Here is a tiny trained network, its code and every weight. The questions are about switching its units off for an input and a class, where a switched-off unit gives its printed mean instead of its output.

import numpy as np


def w(rows, s, z=0):
    codes = np.array(rows[::2]) - 128.0
    scale = np.full(codes.shape[1], s)
    scale[-1] = z or s
    return codes * scale


def f(y):
    return y / 2 * (1 + np.tanh(0.7978845608 * (y + 0.044715 * y**3)))


def log_softmax(a):
    a = a - a.max(-1, keepdims=True)
    return a - np.log(np.exp(a).sum(-1, keepdims=True))


def net(x, mask):
    res = np.array(x, float).reshape(1, 4) / 4 @ E
    y = f(res @ A[0][:, :-1].T + A[0][:, -1])
    res = res + np.where(mask, y, B[0][:, -1]) @ B[0][:, :-1]
    return log_softmax(res[-1] @ U[:, :-1].T + U[:, -1])


A, B = {}, {}
E = w([
[255,108,198],'x0',
[149,249,111],'x1',
[125,130,131],'x2',
[170,107,86],'x3',
],0.0081)
A[0] = w([
[127,77,133,253],'N1',
[153,63,155,180],'N2',
[71,185,63,247],'N3',
[108,96,188,233],'N4',
[172,179,151,206],'N5',
[68,203,20,121],'N6',
[188,50,243,226],'N7',
[126,98,101,171],'N8',
[105,141,66,167],'N9',
[86,89,107,190],'N10',
[145,37,167,81],'N11',
[45,49,96,181],'N12',
[150,77,98,198],'N13',
[118,78,206,184],'N14',
[79,139,155,196],'N15',
[176,151,68,146],'N16',
[4,3,80,239],'N17',
[234,227,216,136],'N18',
],0.014,0.0034)
B[0] = w([
[157,60,113,172],'N1',
[134,76,142,181],'N2',
[85,69,4,198],'N3',
[154,61,109,168],'N4',
[150,110,63,168],'N5',
[36,126,59,204],'N6',
[142,39,156,246],'N7',
[153,113,121,144],'N8',
[108,133,85,159],'N9',
[157,128,102,161],'N10',
[110,102,183,183],'N11',
[189,142,124,193],'N12',
[155,68,116,161],'N13',
[135,75,131,178],'N14',
[127,100,74,149],'N15',
[133,98,81,147],'N16',
[242,135,113,236],'N17',
[197,107,71,219],'N18',
],0.031,0.013)
U = w([
[252,182,91,227],'0',
[89,164,238,55],'1',
[126,158,174,12],'2',
[84,155,92,237],'3',
[70,34,241,214],'4',
[162,189,154,1],'5',
[101,146,159,4],'6',
],0.014,0.0029)

Each question gives the input, the list of numbers given to net, and the class t.
The units are the neurons (one row each of A and B). Each row of codes is followed by its name. A weight is (code - 128) times the scale printed after its matrix; where a second scale follows, it is the last column's (A, B and U).
mask holds one flag per neuron, in row order. A switched-off neuron (its flag False) gives its mean, the last column of its row in B, instead of its output. The means were averaged over made-up inputs and are rounded, as every weight is.
A unit's drop is (log p(t) with every unit on - log p(t) with that unit switched off) / (log p(t) with every unit on - log p(t) with every unit switched off).
k most important neurons: the k neurons with the biggest drops, biggest first
drop when u is switched off: that unit's drop, to one decimal
input [1,-5,-5,5], class 4: most important neuron => [N18]
input [0,2,5,2], class 3: 2 most important neurons => [N17; N12]
input [-6,1,-4,-2], class 3: 3 most important neurons => [N6; N3; N18]
input [-5,1,4,6], class 3: 3 most important neurons => [N6; N18; N3]
input [1,-8,4,3], class 4: 4 most important neurons => [N11; N7; N18; N2]
input [0,8,-7,5], class 3: 2 most important neurons => [N17; N6]
input [0,3,8,7], class 3: 2 most important neurons => [N17; N12]
input [5,-5,1,-5], class 4: drop when N17 is switched off => 0.0
input [4,0,6,-8], class 4: drop when N12 is switched off => 0.1
input [6,-8,-8,6], class 4: drop when N11 is switched off => 0.0
